Below is a small trained network, with its code and all its weights. Each question gives an input and a class and asks what happens when units are switched off, that is, made to give their printed mean instead of their output.

import numpy as np


def w(rows, s, z=0):
    codes = np.array(rows[::2]) - 128.0
    scale = np.full(codes.shape[1], s)
    scale[-1] = z or s
    return codes * scale


def norm(h):
    return h / np.sqrt((h * h).mean(-1, keepdims=True) + 1e-5)


def f(y):
    return y / 2 * (1 + np.tanh(0.7978845608 * (y + 0.044715 * y**3)))


def log_softmax(a):
    a = a - a.max(-1, keepdims=True)
    return a - np.log(np.exp(a).sum(-1, keepdims=True))


def net(x, mask):
    res = np.array(x, float).reshape(1, 6) / 4 @ E
    u = 0
    for l in range(2):
        y = f(norm(res) @ A[l][:, :-1].T + A[l][:, -1])
        res = res + np.where(mask[u : u + 15], y, B[l][:, -1]) @ B[l][:, :-1]
        u += 15
    return log_softmax(norm(res)[-1] @ U[:, :-1].T + U[:, -1])


A, B = {}, {}
E = w([
[121,126,139,120,131,132,127,120,127,129,124],'x0',
[137,84,172,186,73,158,100,134,112,127,117],'x1',
[123,128,126,132,125,122,130,127,133,126,128],'x2',
[110,177,127,131,79,194,108,101,139,131,252],'x3',
[135,127,123,128,132,134,124,130,125,127,129],'x4',
[31,177,117,157,153,142,80,179,60,168,95],'x5',
],0.0026)
A[0] = w([
[144,166,96,68,176,116,140,98,159,78,211,122],'L0N1',
[128,134,61,99,183,68,136,141,131,62,134,194],'L0N2',
[183,153,167,120,80,122,103,41,182,53,230,98],'L0N3',
[251,23,120,95,143,64,183,81,194,56,31,152],'L0N4',
[129,142,55,164,145,181,161,115,125,172,146,131],'L0N5',
[114,76,216,250,121,124,114,160,136,123,86,104],'L0N6',
[158,151,159,164,60,163,97,127,184,129,176,121],'L0N7',
[97,91,195,58,126,106,109,97,125,124,170,120],'L0N8',
[96,114,120,113,144,160,117,92,118,147,134,110],'L0N9',
[62,209,100,165,126,166,50,108,91,128,215,4],'L0N10',
[176,170,124,91,102,192,106,95,107,168,143,111],'L0N11',
[49,151,89,135,126,167,125,101,67,157,182,101],'L0N12',
[154,134,152,95,167,165,190,102,199,112,174,111],'L0N13',
[124,125,140,105,82,109,119,68,128,132,102,77],'L0N14',
[50,122,138,132,159,93,68,214,94,175,45,158],'L0N15',
],0.0024,0.0014)
B[0] = w([
[95,147,88,87,66,122,83,98,151,227,53,157],'L0N1',
[86,125,135,72,187,162,138,147,93,171,128,153],'L0N2',
[127,68,84,142,148,168,170,68,107,138,50,194],'L0N3',
[108,250,222,127,129,98,26,200,165,108,210,254],'L0N4',
[77,164,163,117,129,65,145,101,185,76,76,133],'L0N5',
[236,127,114,135,52,169,121,127,104,158,95,160],'L0N6',
[109,73,137,118,193,133,158,155,140,81,90,162],'L0N7',
[142,150,77,150,125,119,151,178,132,90,133,131],'L0N8',
[173,137,147,120,112,87,159,169,159,130,109,125],'L0N9',
[215,146,193,101,146,56,93,100,186,74,135,163],'L0N10',
[97,95,128,118,108,68,158,145,158,67,90,137],'L0N11',
[190,162,159,123,144,74,118,178,157,116,89,151],'L0N12',
[73,152,50,137,105,101,106,106,108,178,65,152],'L0N13',
[134,145,100,123,120,180,107,166,115,112,130,122],'L0N14',
[224,116,70,129,132,135,186,79,107,151,94,182],'L0N15',
],0.0025,0.0034)
A[1] = w([
[190,134,132,127,122,138,132,130,126,166,162,104],'L1N1',
[140,122,186,212,98,124,47,169,84,91,112,143],'L1N2',
[79,176,132,83,149,52,114,138,178,99,159,50],'L1N3',
[153,143,142,100,107,132,115,96,161,108,194,129],'L1N4',
[141,148,166,118,135,143,79,160,152,126,113,208],'L1N5',
[50,177,148,137,113,180,95,129,91,137,154,157],'L1N6',
[120,18,132,168,76,182,171,106,138,123,137,31],'L1N7',
[157,134,184,182,86,135,85,131,148,72,164,121],'L1N8',
[101,128,73,108,206,116,251,124,75,153,115,2],'L1N9',
[124,122,96,69,149,106,178,104,138,137,171,95],'L1N10',
[145,108,94,167,151,128,155,106,65,164,64,84],'L1N11',
[122,114,104,133,150,112,148,131,62,151,63,55],'L1N12',
[110,183,125,71,232,76,119,176,143,149,124,210],'L1N13',
[91,172,108,162,117,146,86,126,78,157,157,76],'L1N14',
[119,132,3,91,126,141,179,64,140,164,121,76],'L1N15',
],0.0042,0.00086)
B[1] = w([
[59,168,151,95,169,135,138,159,97,144,88,144],'L1N1',
[108,105,145,89,66,93,171,159,210,169,69,251],'L1N2',
[183,119,113,144,158,158,106,91,94,226,142,199],'L1N3',
[89,107,97,166,134,153,99,159,93,131,93,190],'L1N4',
[144,144,126,73,116,92,180,131,115,159,137,186],'L1N5',
[227,104,155,100,139,63,152,172,156,137,106,154],'L1N6',
[126,157,106,162,252,107,120,92,115,118,209,179],'L1N7',
[99,114,143,97,146,91,197,146,110,81,100,236],'L1N8',
[108,163,177,117,125,159,147,211,110,12,123,160],'L1N9',
[135,117,121,136,66,130,101,150,119,159,79,154],'L1N10',
[65,125,98,176,92,174,101,100,87,158,155,150],'L1N11',
[71,97,77,152,101,201,157,146,110,119,131,146],'L1N12',
[154,140,142,154,164,142,83,97,102,92,216,253],'L1N13',
[166,84,162,86,159,100,133,105,165,111,124,141],'L1N14',
[132,106,130,109,56,112,130,126,174,85,53,184],'L1N15',
],0.0035,0.0036)
U = w([
[223,213,154,82,217,81,40,111,116,204,234,255],'0',
[152,101,237,84,75,21,210,220,208,135,70,221],'1',
[49,188,85,176,179,214,93,198,12,32,148,47],'2',
[52,61,97,226,38,176,163,173,78,254,46,18],'3',
[126,129,27,80,2,154,68,47,217,137,54,89],'4',
[74,51,115,230,214,131,189,57,171,37,225,30],'5',
],0.0073,0.00099)

Each question gives the input, the list of numbers given to net, and the class t.
The units are the neurons (one row each of A and B). Each row of codes is followed by its name. A weight is (code - 128) times the scale printed after its matrix; where a second scale follows, it is the last column's (A, B and U).
mask holds one flag per neuron, layer by layer. A switched-off neuron (its flag False) gives its mean, the last column of its row in B, instead of its output. The means were averaged over made-up inputs and are rounded, as every weight is.
A unit's drop is (log p(t) with every unit on - log p(t) with that unit switched off) / (log p(t) with every unit on - log p(t) with every unit switched off).
The circuit of an input: a set's keep is (log p(t) with only the set's units on - log p(t) with every unit switched off) / (log p(t) with every unit on - log p(t) with every unit switched off). Starting from the 12 units with the biggest drops (on a tie, the unit counted first), units are removed one at a time, each time the one whose removal leaves the highest keep (on an exact tie, the one counted first), for as long as the keep stays at least 0.8.
units of the circuit, in order: the units of the circuit, biggest drop first
top k neurons: the k neurons with the biggest drops, biggest first
top k neurons in layer l: the k neurons of layer l with the biggest drops, biggest first
drop when u is switched off: that unit's drop, to one decimal
input [7,-4,-1,8,8,0], class 4: units of the circuit, in order	L0N4, L1N15
input [-2,-7,0,1,2,-5], class 4: units of the circuit, in order	L0N1, L0N13, L1N10
input [7,8,-3,1,0,2], class 1: units of the circuit, in order	L1N2
input [-4,0,-8,-7,5,-3], class 0: top 2 neurons	L0N4, L1N13
input [7,6,-2,2,6,-5], class 5: units of the circuit, in order	L1N7, L0N3
input [1,4,-7,6,5,-2], class 5: top 2 neurons	L0N4, L1N7
input [6,-7,-7,1,-1,-2], class 4: top 3 neurons	L1N15, L0N1, L0N4
input [-1,-7,-7,-3,7,4], class 2: top 2 neurons	L0N4, L1N9
input [7,-8,-4,-8,-8,0], class 0: top 3 neurons	L0N4, L0N3, L1N13
input [-4,-1,-2,-6,0,0], class 0: top 2 neurons	L0N4, L0N3
input [-5,2,-6,6,4,-5], class 5: top 2 neurons	L1N7, L1N2
input [-2,4,6,7,8,1], class 1: top 3 neurons in layer 0	L0N15, L0N12, L0N10
input [3,8,8,8,8,-3], class 5: top 2 neurons	L1N7, L0N4
input [8,-3,2,-4,-2,-5], class 0: top neuron	L0N4
input [0,5,6,-6,-8,2], class 3: top 2 neurons	L0N15, L1N11
input [-5,-8,-5,-6,4,-1], class 0: drop when L0N3 is switched off	0.2
input [-6,4,-5,6,-4,-6], class 5: drop when L1N7 is switched off	0.4
input [-1,-5,-3,2,-8,7], class 0: drop when L0N3 is switched off	0.1
